(in the rows, 128 means zero)
Here are made-up objects, facts about them, and rows of numbers that follow some of those facts. Name the object behind each unnamed row.

Some facts about the objects:
ruzas: uses; fupos: is of sort
<1074>: ruzas <856>,<338>; fupos d
<488>: ruzas <25>,<1389>; fupos d
<691>: ruzas <1337>,<180>,<856>,<862>; fupos d
<1041>: fupos a
<346>: ruzas <1212>,<727>; fupos a
<137>: ruzas <1389>; fupos b
<1008>: ruzas <1274>; fupos b
<1095>: ruzas <694>; fupos b
<215>: ruzas <1125>; fupos b
<796>: ruzas <261>; fupos a
<174>: ruzas <591>; fupos a
<84>: ruzas <1214>; fupos a
<929>: ruzas <510>; fupos a
<545>: ruzas <180>; fupos a
<1396>: ruzas <1318>; fupos c
<1282>: ruzas <1337>,<1318>; fupos a
<1300>: ruzas <180>,<1327>; fupos b
<184>: ruzas <197>; fupos d
<1060>: fupos d
<856>: ruzas <180>; fupos d
<1247>: ruzas <180>; fupos b
<264>: ruzas <1085>,<180>,<338>; fupos b
<170>: ruzas <591>; fupos c
<338>: ruzas <180>,<856>; fupos f
<1070>: ruzas <93>,<1085>; fupos e
<1327>: ruzas <264>,<368>; fupos a
<798>: ruzas <339>; fupos b
<1087>: ruzas <1043>,<180>; fupos d
<1389>: ruzas <180>; fupos a
<726>: ruzas <1268>,<1191>,<1074>; fupos a
<187>: ruzas <1389>; fupos f
<511>: ruzas <510>,<603>; fupos d
<447>: ruzas <1318>,<261>,<338>,<1389>; fupos a
<44>: fupos b
<1301>: ruzas <180>; fupos d
<34>: ruzas <1321>,<869>,<180>,<1106>; fupos e
<1337>: ruzas <1074>; fupos c
<1454>: ruzas <93>,<613>; fupos b
<1238>: ruzas <757>,<856>; fupos b
<362>: ruzas <633>; fupos b
<283>: ruzas <757>,<737>; fupos b
<714>: ruzas <264>,<368>,<1389>; fupos f
<261>: ruzas <510>,<180>; fupos e
<1151>: ruzas <180>; fupos e
<900>: ruzas <1337>; fupos b
<659>: ruzas <123>; fupos a
<745>: ruzas <264>,<545>; fupos c
<412>: fupos d
<847>: ruzas <44>,<1212>; fupos c
<1212>: ruzas <180>; fupos a
<4>: fupos a
<862>: ruzas <338>; fupos b
<25>: fupos b
<200>: ruzas <180>,<1389>; fupos d
<1268>: ruzas <1008>,<856>,<1074>; fupos e
<536>: ruzas <1247>,<1389>,<862>; fupos c
<1231>: ruzas <510>; fupos f
<22>: ruzas <591>,<180>,<1301>; fupos f
<818>: ruzas <1247>,<1212>; fupos d
<1058>: fupos f
<180>: fupos c
<550>: fupos c
<1037>: ruzas <1300>; fupos a
<1156>: ruzas <952>,<856>; fupos e
<279>: ruzas <154>; fupos f
<567>: ruzas <197>,<662>; fupos c
<1208>: fupos a
<933>: ruzas <338>; fupos c
<568>: fupos a
<510>: fupos d
<603>: ruzas <368>,<180>; fupos b
<591>: ruzas <856>; fupos b
<287>: ruzas <368>,<1389>; fupos e
<1191>: ruzas <456>,<545>; fupos f
<542>: ruzas <1058>,<856>; fupos b
<662>: ruzas <123>,<1212>; fupos a
<1214>: ruzas <1300>; fupos f
<197>: ruzas <28>,<180>,<862>; fupos a
<1192>: ruzas <180>; fupos c
<348>: ruzas <818>; fupos a
<1476>: ruzas <154>,<603>,<856>,<1389>; fupos b
<757>: ruzas <180>; fupos b
<883>: ruzas <856>,<22>; fupos a
<952>: ruzas <180>; fupos c
<122>: ruzas <929>; fupos f
<642>: ruzas <856>,<338>; fupos d
<339>: ruzas <856>; fupos e
<125>: ruzas <93>,<633>; fupos e
<281>: ruzas <137>,<869>; fupos d
<135>: fupos b
<795>: ruzas <542>; fupos a
<363>: fupos c
<849>: ruzas <170>,<1074>; fupos e
<1043>: ruzas <1274>,<694>; fupos e
<899>: ruzas <856>; fupos c
<176>: ruzas <1008>,<1110>,<363>; fupos b
<1102>: ruzas <591>,<856>,<363>; fupos b
<869>: ruzas <952>; fupos a
<1197>: ruzas <1085>,<1003>,<545>; fupos f
<613>: ruzas <197>,<568>; fupos a
<368>: fupos e
<868>: ruzas <180>,<1095>; fupos a
<456>: ruzas <4>; fupos b
<1432>: ruzas <412>; fupos b
<596>: fupos a
<37>: fupos f
<817>: ruzas <856>; fupos a
<694>: ruzas <180>; fupos c
<1125>: ruzas <180>; fupos c
<1003>: ruzas <952>; fupos a
<123>: ruzas <180>; fupos b
<1383>: ruzas <868>; fupos d
<664>: ruzas <339>,<1208>; fupos a
<1321>: ruzas <180>; fupos a
<1371>: ruzas <93>,<757>,<603>; fupos c
<600>: ruzas <542>,<856>; fupos c
<1318>: ruzas <180>,<170>; fupos e
<1064>: ruzas <1231>,<1389>; fupos e
<1106>: ruzas <1327>; fupos a
<28>: ruzas <180>,<856>,<1074>; fupos a
<844>: ruzas <1454>,<856>; fupos a
<1387>: ruzas <1070>,<796>; fupos d
<727>: ruzas <180>; fupos a
<1274>: ruzas <180>; fupos a
<1085>: fupos b
<841>: ruzas <180>; fupos b
<904>: ruzas <613>; fupos e
<1101>: ruzas <862>; fupos b
<1089>: ruzas <170>,<567>; fupos a
<154>: ruzas <510>,<1212>; fupos a
<1110>: ruzas <714>; fupos b
<33>: ruzas <545>; fupos b
<633>: fupos a
<1346>: ruzas <137>,<180>,<856>; fupos f
<693>: ruzas <264>,<869>,<596>; fupos a
<93>: ruzas <180>,<412>,<862>; fupos d
<1367>: ruzas <1346>; fupos a
<737>: ruzas <1389>; fupos d

Some objects and their rows:
<726>: [151 125 144 155 107 155 147  93 162 140 124 129 149 106 143 173 101 132
 118 148 122  90 109 137 125 156 148 107  99 153]
<664>: [157 142 145 154 114 157 153  94 155 155 117 150 116 121 155 149 107 119
 141 150 118 114  96 120 135 137 137 118 127 146]
<1300>: [ 74  96  90  82 113 115 138 156  89 108 154 107  95 177  94 119 171  91
 177 150 133 108 156 111  97  68 179 146 144  95]
<841>: [ 69  96  81  83 136  80  64 153  86 101 141 108  98 160  96  96 109 135
 172 158 100 146 157 141  97  73 173 144 162  79]
<1274>: [ 79 104  85 105 155  78  78 122  86 103 126 105  82 165  97  93  84 128
 169 170  90 115 136 148 100  77 178 121 131  78]
<1197>: [158 108 134 106 121 165 154 154 103 182 139 114 142 155 131 163 178 101
 165 156 172  89 131 129 137 144 110 141 138 165]
<1125>: [ 75 130  88 115 157  73  69 172  81 101 165 104  79 156  99  87  92 122
 176 158  94 140 160 151  94  84 183 136 149  83]
<542>: [ 77 141 151 111 106 133 157  88 114 114 120 138 172 105 186 174 149  76
  77  94 111 167 158 103 167 106 113 150 187 156]
<904>: [150  95 154 154 110 162 129 167 141 122 127 137 143 107 125 142  87 120
 105 107 164 115 104 145 122 153 102 117 102 139]
<362>: [142 125 133 138 108 159 128 144 163 111 125 127 146 110 106 132 158 136
  98 128 150 129 126  98 162  97 101 139 141 149]
<900>: [143 107 131 146 105 161 114 136 167 108 130 117 165 108 100 147 145 151
  84 132 158 132 128 112 153 114 103 141 135 152]
<694>: [ 76 124  89 121 150  76  64 171  79 102 164 106  77 164  95  84  85 116
 172 161  96 144 157 147  96  82 182 136 155  83]
<727>: [ 71 108  84  97 159  73  75 110  86 100 122 107  82 162  96  96  92 140
 173 167  88 118 135 154  94  83 186 126 139  81]
<279>: [159 111 154 115 140 156 127 135 122 162 119 112 152 139 129 117 131 140
 109 165 169 145 108 144 148 184  97 147 160 155]
<4>: [147 173 106 167 167 163 145 108 146 154 118 128 116 105 168 114 156 138
 175 104  97  86  91  67 164 115  98  88  91 109]
<1095>: [138 103 139 130 108 162 127 152 158 114 129 124 141 141 103 132 143 128
  96 140 153 135 125 105 149  77 113 140 151 156]
<737>: [158 158 150 104 127  73 133 155 172 132 114 204  76 100  91  95 180 166
  79  95 105 163  97 144  99 167  98 153 141  87]

Rows to name:
No name comes twice in this set of rows, the named rows included.
[ 83  93 112 113 120 101  81 173  86 103 133 104  99 116 100 101  92 122
 169 131 143 124 141 149  94  95 158 122 112  81] | <1318>
[ 73 119  93  97 146  81  83 169  82 103 163 106  72 178 102  83  99  92
 176 158 103 146 163 157  98  74 184 138 162  82] | <952>
[ 79 123 111 114 120  72 103  90  93 104 120 102 167  99 178 175  86 108
 159 136  88 160 153 151 104 118 178 115 175  89] | <28>
[112 171  91 166 146 163 139 136 151 116 127 110 142 104 133 120 180 130
 171  95 138  94 125  56 165  97  97 112  93 121] | <1085>
[156 152 155 161 119 160 125 149 138 118 136 116 112 126 125  85  93 144
  75 152 138 141 130 146 154 184 123 140 133 161] | <847>
[158 114 147 159 107 142  83 151 152 108 121 118 169 106  95 111  91 176
 110 117 156 148 121 134 141  99 101  93 101 156] | <184>
[156  98 142 157 101 163  72 156 169 105 126 122 170 104  97 147 108 164
  77 151 158 135 108 116 159  84 115 125 149 156] | <1454>
[159 123 156 152 111 156 137 110 152 146 116 184 118 128 163 139  90 109
 137 161 109 146  93 132 151  92 156 119 163 144] | <174>
[159 109 162 145 116 151 128 118 139 116 116 116 166 151  96  85  90 180
  83 140 157 156 108 142 143 158 102 126 105 161] | <818>
[ 92 176 146 154 173 165 177  90  95 143 118 112 172 169 131  81 151 179
 137  95 134 117 138  83 165 191  91 112  74 155] | <510>
[ 74 105  87  97 151  70  65 154  81  98 126 101 120 175  88  85  90 165
 171 130 106 154 160 147 102  72 171 119 132  83] | <1301>
[ 83 126 149 125 103 151 149  97 132 119 118 155 176 109 187 176 119  85
  82  98 119 163 151 108 171  84 119 145 183 157] | <1102>
[114 114 104 105 133  73  93 148  85 102 125 103 139 168  94  93  89 168
 172 120 119 154 155 148  99  83 148 122 117  92] | <1087>
[148 100 152 153 107 158 133 169 137 120 129 125 155  99 139 166  89 119
  97 103 170 107 118 148 124 166 108 112 103 147] | <849>

The same objects again, as new rows of numbers:
Named rows:
<25>: [125 125 124 134 117 119 126 126 121 128 126 110 142 132 156 154 124 148
 127 129 122 132 125 118 117 154 144 116 169]
<1432>: [126 127 107 122 137 117 120 117 119 120 130 114 116 153 204 123 119 117
 127 119 122 123 122 122 116 127 118 111 123]
<338>: [137 123 141 119 115 124 117 121 142 143 126 117 127 120  97 163 129 138
 128 120 146 150 123 123 121 121 115 121 171]
<856>: [122 126 127 121 120 126 117 125 125 150 156 188 192 113 136 164 121 156
 158 175 150 141 124 133 118 122 110 136 201]
<339>: [124 126 110 122 131 139 120 116 120 120 123 155 152 117 177 132 125 118
 134 181 144 114 124 122 138 117 115 129 128]
<642>: [123 144 123 136 124 118 131 117 162 134 128 131 166 114 100 123 121 120
 125 125 128 118 130 129 134 125 120 144 114]
<1476>: [125 123 122 160 116 118 129 117 120 122 128 120 137 128 119 117 123 125
 128 118 121 115 140 120 145 150 118 118 120]
<154>: [123 125 139 152 130 159 122 132 117 119 125 138 126 157 107 120 132 165
 125 122 131 116 133 121 125 133 147 111 117]
<122>: [126 124 137 146 131 127 126 129 123 118 126 120 118 148 143 156 119 136
 128 119 154 118 141 121 120 114 155 112 117]
<197>: [131 125 110 121 132 125 115 120 133 130 131 165 112 147 117 110 153 139
 126 119 124 129 123 130 123 120 116 118 122]
<283>: [125 126 116 147 117 115 122 117 117 127 127 116 135 128 130 111 122 124
 127 118 125 121 132 122 132 154 110 119 116]
<818>: [127 124 115 128 128 120 183 125 129 118 127 158 129 132 138 129 152 133
 126 117 140 113 132 124 123 131 156 132 113]
<1371>: [127 122 164 126 122 117 130 118 118 118 126 112 132 129 112 113 117 119
 127 122 121 120 127 119 120 120 119 110 116]
<1454>: [125 124 112 122 124 119 120 121 124 119 127 121 118 147 220 119 122 121
 128 117 127 124 123 125 120 130 125 108 125]
<1274>: [134 125 118 120 124 152 119 138 120 144 127 151 115 121 110 118 141 130
 128 128 123 135 120 127 126 123 114 147 135]
<568>: [124 123 104 122 163 129 116 116 119 122 136 161 112 163 173 117 139 139
 124 131 126 123 123 129 117 123 112 111 138]
<726>: [124 149 142 125 120 141 114 115 162 134 126 118 119 123 108 118 122 120
 127 134 123 137 137 168 134 118 113 147 122]

Name these rows:
No name comes twice in this set of rows, the named rows included.
[146 125 109 121 151 119 131 172 136 136 124 119 117 117 142 144 123 120
 127 117 136 122 124 119 124 116 146 136 122] | <1214>
[122 128 107 121 132 144 156 142 118 120 125 140 120 144 238 145 143 140
 126 125 133 114 122 135 127 162 163 114 124] | <44>
[125 122 110 120 196 126 119 120 119 126 136 135 114 167 192 128 130 136
 128 159 124 143 125 120 118 122 121 105 166] | <633>
[126 125 176 124 129 163 133 192 116 128 161 174 150 115 126 155 170 171
 165 123 137 178 127 119 115 129 128 117 247] | <180>

The same objects again, as new rows of numbers:
Known rows:
<841>: [ 99 162 141 121 138  98 106 108  88 120 115  96 137 151 110 153 115 165
 116 117 128 139 132 133 176 156 131 116 120 104  93 100]
<694>: [132 164 142 126 112 179 132 113 116 117 170 147 136 128 109 133 108 156
 146 105  99  78 119 111 189 155 106 174 183  89  95 153]
<197>: [170  90 170 120  86  91 122 125 113 118 137 125  86  87 104 123 139 166
 119 134 108 132 124 120 144 108 161 158 134 117 102 112]
<1268>: [ 87 137 143  82 183 133 160 179 104  77 112 195 121 141 174 139 135 104
  99 148  90 146 135 137 121  85 129 140 160 134 162 143]
<1214>: [ 92 106  99 138 118 178 169 100 153 116  89 105 146 129 108 152 118  89
 167 114 109  91 125 123 117 171 113 117 138 162  98 178]
<904>: [ 92  85 151  99  80  96 140 169  92 128  78 142  83 141 111 162 149 177
  88 162  79  90 138 123 140  94  94 145  94 102 151 117]
<362>: [ 90  88  89 142  89  69  97 145  98 140  87  99 142 145  98 166 133 171
 109 182 107 103 138 128 107  99 108  88  86 116 135 103]
<184>: [113 123 168 146  83 146 116 168 109 136 117 123  89 159  93 124 140 154
 141  93  82 141 136 140 147 132 156 152 120 101 168 106]
<714>: [124 149 122 146 173 133 162 162 128 103  89 104 153 147 115 144 142  70
 146 154 171 134 107 116 103 145 149 127 110 161 127 156]
<1371>: [133 128 155 109 121  75 122 168  82 160 121 105 139 142 111 140 136 137
 126 160 145  73 142 117 126  97 105 173  79  92 164 105]
<849>: [ 78 146 166  85 175 117 161 183 106 111 124 185 100 154 167 136 150 126
  80 160  91 137 134 150 124  95 166 129 132 121 168 122]
<84>: [147  84 121 110 165 144 116  89 115 169 129 140 138 102 104 113 146 139
 140 126 156  95 134 113  78 157 107 126  91 128 104 154]
<412>: [170  88 138 176  93 152  87 169 136 107  80  93  91 142 106 164 129 155
 145 104  81 134 114 123 102 108  91 133 152 161 104 128]
<596>: [175 103 106 144 124 164 101  75 135 113 118 141 151  86 113 137 129 137
 152 125 162 117 112 103  90 138  93 123 154 179  80 161]
<1337>: [152 163 153 109 108 131 135 190 128  74 185 173 126 142 170 135 118 139
 129 173 103 102 133 121 168  81 135 160 189 112 164 146]
<1106>: [173  95 137 137 151 150  99  79 108 131 119 128 147  98 102 122 139 133
 142 107 171 129 113 105  88 158  93 130 122 157  82 145]
<187>: [137 158 142 157 131 110 181 167 165 123  81  79 154 142 128 113 144  58
 137 138 174 143 124 127 134 141 153 122  90 125 133 134]

Rows to name:
No name comes twice in this set of rows, the named rows included.
[173 155 147 174  77 141 113 102 203 117 112  86 132  44 183  99 118  81
 147  93 186 158  75 112 137 123 127 139 176 192  72 122] | <1389>
[100 158 123 115 187 132 105 156  85 104 168 163 147 160 103 144 132 146
 122 183 135  62 127 106  97 156  85 120 130 108 154 163] | <745>
[152 151 156 170  80  72  91 143 135  76  94  83 130 143 129 162 113 170
 108 132 111 148 132 133 174  95 123 122 176 130  73  91] | <862>
[164 132 160 111 184  68 110 158 105 151 155 117 109 142 152  66 127  78
 107 147 192 152 119 137  87 114 177 130  71 118 166 103] | <447>
[118 107 162  86 183  83 134 137 102 111 179 184 118 151 135 107 141 100
 112 173 144 153 143 129  72 100 185 103 135 123 176 136] | <726>
[133 123 143 170 111 130  92 184  90 154  89 116 112 164 112 141 137 125
 129 120 131 125 127 131  86 147 124 110  84 114 174 120] | <1387>
[ 71 115 131 115 169 130 159 171  98  81  98 155 147 155  95 160 137  84
 125 187 124  91 142 117  81 172 126  93 105 138 145 170] | <1197>
[147  59 144  93 118  82 147 155 110 151 138 140 101 123 118 142 140 108
 126 160 127 154 138 133 103  73 119 171  85 118 153 115] | <844>
[149 156 149 113 145  92 124 174  87 159 141 108 120 152 121 103 152 130
 126 151 158  87 126 125 156 119 133 155  91  97 158 107] | <536>
[ 73 120  68 144 108 129 108  87 152 150  97 135 142 141 135 165  98 155
 121 146 103 113 160 132  97 123  98  83 110 134 126 125] | <135>
[169  88 130  93 166  93 146 104 126 149 151 122 133 103 115  92 148  88
 137 102 164 156 141 132 116 107 112 150 103 118 115 116] | <1367>
[110 141 145 135  80  76  91 156 100 109  99 101 138 164 122 157 153 174
 111 145 111 148 140 149 163 117 132 109 105 115 128  87] | <1101>
[144 151 156 155  84 135 175 162 172  62 109 112 141 120 117 156 133  80
 140 153 121 160 117 125 170 109 162 137 185 187  98 156] | <338>

